Each row is followed by its class number.
[ -35 -294   -5 -133  145   79  158 -135  -55   12 -200   62   41  190
   -7    1 -257  396  116   89   30  150   20 -227   38  137 -140   88
  -64 -155  164   38]
6
[-146  -26 -139 -180 -226   66 -104  -48  -91  -62  -79  -58 -338 -121
  151  -33   36  -21 -480 -199 -265    7 -109  182 -118   48   62 -229
 -275  266  181   -1]
6
[-153   53 -168  -83 -117   -1  -65  166 -132 -100 -131   70  -82   49
 -171   26 -148  -90  -67  -69 -320  265  208   50 -148   71  -63 -136
 -317   57  186  -93]
2
[-136 -113 -106  -80  -23   86  111  -28  -56 -169 -205 -145  185 -255
  141 -100  -92  131   36  -96  208  -41 -219 -188   27 -114 -194 -196
   76 -127  146   49]
5
[-115 -220   97 -144 -283  223 -331 -202  126  -88  -39  -60 -123  158
  487  146 -208   94 -513  -89  150 -332    3  370   13  -47  351   42
  -46  255  -91  231]
7
[-136  -25 -269  -51 -325  100   15  194 -309   72 -139  178 -311  -81
 -304  -34   56 -219 -508 -137 -386  251  -34   43 -152  109  -29 -139
 -318   55  180 -233]
6
[ 135  -56  -96  244 -249  196   14  371 -234 -114 -192 -237  298  -86
 -394   18  153 -237  224  -79 -337  200  -95   87   12 -173 -197  -40
   -3 -280   70  -98]
1
[-106  219 -384 -107 -176  -89 -176  177 -272 -255 -205   22  -21  -92
  -95  -12 -155 -137  -93   27 -675  352   57  -30 -109   61 -121 -287
 -299  217  220 -230]
2
[  96 -354  222 -203  263   11  197 -166  142  134  119 -215 -244   75
   48  -58  105  283  188 -110  -42 -138 -155   77  -34    6 -171  -61
  -89  -68  133  215]
3
[  34 -106    7 -133  142   55   -2 -189   17  -57 -212   37   18  245
  154   50 -265  442   44  169  103  107   31 -211   59  175  -59  127
  -92  -71  137   39]
3
[-159  324 -230  154 -572  -44 -142  399 -187  -70   92  -19 -240 -348
 -232   24  466 -588 -682 -265  124   19 -104  305 -166 -132  128 -171
 -186  103   11 -149]
8
[   2   29  -70 -140  -70  -24  -98  -32  -20  -53  -21  -81 -256  -37
   92  -15   75   47 -250  -49 -156   -1 -104  104  -67   54   -6 -122
 -193  153  113   11]
3
[  80   74   64   -5  -67  -62  -97  222   78  -21  161 -212 -203   55
 -198   43  289 -193   83 -131 -201   27   20  328 -135  -47  -37  -27
 -222   -1   45   93]
3
[ -62  -31 -182 -140  116 -114  142   -3 -165   61 -146  249  -89  220
 -231  -16 -222  220   81  175 -269  326  106 -268  -37  237 -158   75
 -187  -60  172 -146]
5
[-123  181  -65 -166 -166 -165  -59   81  -39  128  156  215 -518   72
 -124   38  262  -54 -552  -41  159   61   18  125 -150  199  132   24
 -320  138   34  -24]
6
[ -49 -267   26 -202  197 -272  156  195 -105  133  317  -45  -52  273
 -263  -28  -63 -143  535   68 -674  259  115   68  -82   45 -302  -99
  -69   15   35   -3]
1
[ -79  127  -36  -83  140 -237  121   36  123 -117  109  -38  110 -247
   73  -93  157   43  194   -7  558 -106 -138 -138  -11  -74 -177 -124
  145 -144  -10   97]
8
[ -45 -118  120  -10 -206  205 -148   38  131  -44  -60 -162 -152   37
   67   92   99   19 -276 -185  190 -142   56  318  -89  -82  170   45
 -217    3   71  206]
1
[-114  147 -264  -85  -21 -130  -59  175 -147  -99 -189  252   53  172
 -243    0 -267   55  102  153 -253  409  270 -185 -121  224 -131    7
 -239  -62  100 -215]
9
[-156 -344 -143 -216   65 -111   48  224 -239   30   20   46   68  317
 -251  -41 -447 -127  449   68 -899  387  291    3 -119   95 -312 -151
 -217   50  133 -102]
7
[ -23 -115   55  -98  -86   75   46  -77   41   49   40 -115 -233 -123
   31  -18  198   76 -259 -152  102 -153 -203  141  -51  -55    8  -73
  -89   24   90  123]
1
[-188   43 -336 -224   70 -350  -78  147 -293  -80    1  277  199  309
 -135   19 -383   -3  262  412 -460  503  227 -323    5  241 -242  -18
  -42   66   -5 -236]
1
[-156  141  -94 -115  -22 -161   62  150   52 -115  106 -110  -85 -381
   56 -133  229 -210    6 -244  200  -83 -145   72 -140 -156 -174 -367
  -16   15   80   46]
3
[   8  -33 -154   80 -213  102  -15  205 -235  -63 -139  -82    8  -21
 -326   37   55 -146  -58  -53 -411  223   -1   72  -45  -29 -106  -61
 -171  -67  150 -120]
2
[  77  217  -42  -16 -160 -175  -42   90  -11   14  249 -171 -307 -217
 -105  -15  559 -173 -279  -93    3  -89 -309  234  -43  -57   10 -123
  -94  126   10   43]
10
[  62 -250  166 -161  135  117   39 -178  182  -73  -30 -327  -61  -67
  250  -68   12  290  148 -143   44 -234 -171   92    4  -97  -97 -147
  -75    5  144  238]
4
[  64 -116  181  -49 -104 -100 -139  -30  150   78  367 -192 -196   80
  143   89  334  -95 -149  -48  175 -332  -98  418   24 -140  157   24
   78  159 -191  241]
6
[-177 -122   -7 -107  -38 -102  -54 -156   46  -73   98   75  170  -74
  297   22  -87  135 -115   94  529 -246  -83  -91  102  -97   62  -22
  337   20 -153   88]
9
[ -99  281 -369  -27 -320    3 -217  121 -280 -215 -257  130  -35 -157
  -34   -2  -60 -112 -382   11 -268  229  -45  -60  -73   66    9 -166
 -162  147  137 -252]
3
[-437  181 -539   13 -625  260 -201   -4 -414 -243 -603  390  123 -311
  -72    2 -199   25 -884  -39  365  141  -89 -268  -15   25  151  -92
    8   -8  172 -283]
1
[ -28 -383   53 -262  220  -95  -22  -91  -20  116   59   63  -80  634
  -52   72 -420  269  332  242 -530  250  326   21  -28  251  -93  172
 -217   69   49   82]
5
[ -49  277 -296  183 -409   -3 -234  483 -226 -278 -116 -126  159 -163
 -339   40  134 -479  -16 -107 -386  298  102  226 -151 -118  -63 -171
 -178    2   49 -194]
9
[-157  -99  -53  -12  -71   26   71   69   -3 -111 -106  -58  141 -170
   15  -47  -39   39   14  -95  374  -28   -6  -72  -53  -87 -110 -112
   40 -166   41   21]
9
[ -73    1  -19  102 -475   14   -4  245 -173   37  346 -284 -410 -432
 -237  -27  617 -601 -609 -410 -174 -141 -315  477 -111 -271   64 -365
 -106  236   46  -68]
2
[-193  -14 -209 -135 -103  -15    6  148 -152   19 -151  205 -163  135
 -230  -23 -209  -47 -123  -36 -334  336  206  -36 -186  199  -82  -60
 -370    4  180 -155]
10
[ -88  -63 -178 -100  -82  101  -29  -30 -117  -90 -256   24  -19   39
    6  -23 -192  146 -117    3 -182  155   -2  -96  -34   83  -68  -85
 -187   11  179  -62]
5
[-317  167 -322  -27 -508   56 -144  235 -219  -84 -153  172 -252 -264
  -91  -12   58 -346 -695 -237  -25  109   39  156 -203   -8  135 -247
 -315  169  136 -165]
5
[-218 -210 -117 -188   81 -103  -33 -102  -72  -95  -61  126  299  148
  175    9 -407  218  208  213   89   80   95 -255   66   41 -112  -16
  156  -43  -14   15]
10
[  47 -209  243 -108   71  -90   -7 -131  212   81  306 -173  -35  134
  228   57  224  147   48   59  494 -322 -172  164  103  -88   47  113
  228  -57 -201  315]
0
[  13   15    4  -13 -233   50 -131  253    2   18   77 -184 -357   55
 -228   34  212 -270 -175 -237 -429   56  119  457 -226  -12   35 -102
 -448  117  106   22]
4
[-246 -254 -226  -40 -228   85 -127  169 -223 -160 -164   18  296   67
  -58   11 -412 -173  133    7 -396  225  201   -4  -63  -64 -102 -170
  -17   21   49 -133]
9
[  36 -476  123 -111  189  285   94 -191   74  -87 -337 -136  201  198
  162    6 -453  490  349   -7  -82    9  100 -121   24    3 -119   59
 -106 -173  218  160]
4
[-313   18 -318 -160 -435    1 -407    4 -207  -92  -77  257 -202  207
  181  126 -346 -126 -682  115 -309  154  233  172  -87  169  257  -60
 -235  374   24 -130]
8
[-231  348 -406  160 -620   37 -178  366 -321 -106 -198  238  -82 -243
 -365   39  220 -434 -715  -95  171  201    4   76 -118    0  134  -50
 -178   -8   20 -263]
5
[  77  203  -85  -20  -72 -175    1  132  -35  -45  169 -142 -181 -261
 -117  -62  424 -190  -79  -86  -54  -17 -274   87  -52  -91 -101 -191
  -39   65   42  -34]
3
[ -69 -138   -6 -104  131  -48   99  147   32 -106  -21 -208  123  -88
  -70 -103  -32   -1  420 -128 -127   68   61    6  -89  -92 -289 -225
 -102 -117  142   83]
4
[ 165  -37  245  -83   85   -3 -127  -31  306  -49  129 -271 -138  197
  136   86  195  178  132  -60  140 -183   19  342  -24  -19   62  116
 -159    6  -11  321]
0
[ 294 -326  213  -29  276   99  122   -9   99   24  -77 -224  111  403
 -152   56 -142  350  584  108 -315  125   43    2   53   63 -197  236
 -140 -241  110  162]
7
[  63  -15  -77  -25 -139   29  -38  155  -90  -54   19 -229 -151  -54
 -128    1  217 -162  -48 -133 -400   80 -135  232  -83  -41 -104 -124
 -193   49  104    4]
6
[ -36  154 -126   53  -70 -104   32  266  -52 -133  -39   21  183 -105
 -190   -4  117 -115  134   22  221  118  -32  -63   -6  -54 -160  -37
   51 -210  -11  -41]
0
[ -87  165  -61 -126 -163 -101 -142  119   24  -52   93    8 -279    3
  -48   29  166 -102 -266  -63  -17   60   -4  201 -134   69   69  -64
 -252  128   46   30]
1
[-116 -173  -24  -99 -174  -68 -106 -109   -1   92  103  244  -94  165
   68  122  -53   93 -363  179  416 -140    9   31   52   48  213  174
   58   48 -158   66]
7
[  26 -319  153 -182  329   19  255 -307  115  119 -113  107  -16  212
  134  -21 -205  613  136  169  505  -47  -82 -364   99  158 -122  196
   83 -265   88  138]
3
[ -44  -84  -55   12  -22 -175   45  198 -111    1  191  -59  227   33
 -176    7   87 -195  297   72 -110   84  -33   -6   38 -112 -175  -29
  178 -109  -88  -11]
10
[  99  -82  108 -174  150 -118  122  -38   68  104  230 -186 -351  -26
 -105  -56  313   74   52 -104 -202  -59 -165  149  -70   21 -148 -120
 -176   32  119  121]
2
[  29   19  -72  -21 -169 -152 -224  276 -110  -50  234 -197 -116  241
 -183   77  111 -366   84   -6 -737  215  143  379 -100    9  -22  -47
 -223  222    2  -27]
8
[-180 -284   -1  -44 -404  119 -153   68 -103   61  144  -84 -248   17
  -27  101   83 -301 -484 -204 -172 -116   40  452 -107 -128  193 -113
 -146  214  -18   80]
2
[  96  -78   81 -160  253 -209 -168 -102  128  -97  148 -122  193  432
  174   89 -204  255  502  319 -152   34  134    8  100   90  -72  172
   80   29 -132  168]
5
[ 156  -85  360  -88   24 -245  -26 -137  308  188  608 -314 -278   31
  201   66  646    0  -80  -19  530 -508 -346  399   89  -99  133  117
  190   66 -280  401]
8
[ -46   20 -245   60 -143  -26   88  248 -269  -67 -139   33   41  -79
 -326  -15   10 -168   12  -11 -395  320   -3  -59  -56   10 -186 -103
 -124  -60  150 -202]
0
[-144 -187  -84 -142  172  -32  280 -129   41 -113  -89  -77  206 -336
  188 -156  -26  230  239  -52  505  -91 -292 -349   41 -115 -295 -259
  233 -235  120   37]
9
[-280  241 -432  -93 -477  -86 -421   71 -267 -337 -187  201  300 -258
  319   24 -255 -236 -411  158  131  112  -60 -128   27   -4  120 -273
   56  287 -105 -186]
3
[-184 -160   17   -3 -160  137   77   32   24  -39  -80   -8  -11 -298
   19  -44   89  -32 -238 -244  584 -199 -105    8  -78 -175   10 -147
   44 -157   59   65]
3
[  22   16  -19  -86   63  -93   -9  145   12   30    9   46 -142  275
 -204   61  -51   13  169   42 -231  222  193   84 -139  141  -93  100
 -264  -72   78    2]
3
[-154 -264 -127  -87  -88  203  118    6 -178  -46 -294   72   13  -25
   -7  -37 -281  142 -110 -118 -142  131   21 -124  -46    7 -117 -126
 -124  -73  253  -70]
6
[ -72 -467  322 -218  385  -22  401  -80  187  182  204 -201  -66   34
  -48 -126   61  306  444 -154  416 -148 -110 -115  -40  -36 -340 -116
   11 -340  117  255]
10
[-105   24 -212 -119    6 -256 -137  192 -117 -222   78 -129  237  -25
   74  -39 -148 -214  365   92 -424  207   63   -4  -28  -78 -232 -309
   27  143   -6  -75]
3
[-227 -272 -153  -21  -91  303   20 -257 -108 -223 -615  144  425  -74
  415   58 -572  477 -306    4  455 -165   67 -302  158  -96   31   16
  198  -96  120    0]
4
[   2  189  -29   76 -223  -43 -100  154   23  -82   48  -36  -71 -130
 -141   65  330 -139 -267  -65  363  -73  -66  165  -29  -77   94   25
  -53  -58  -51   46]
2
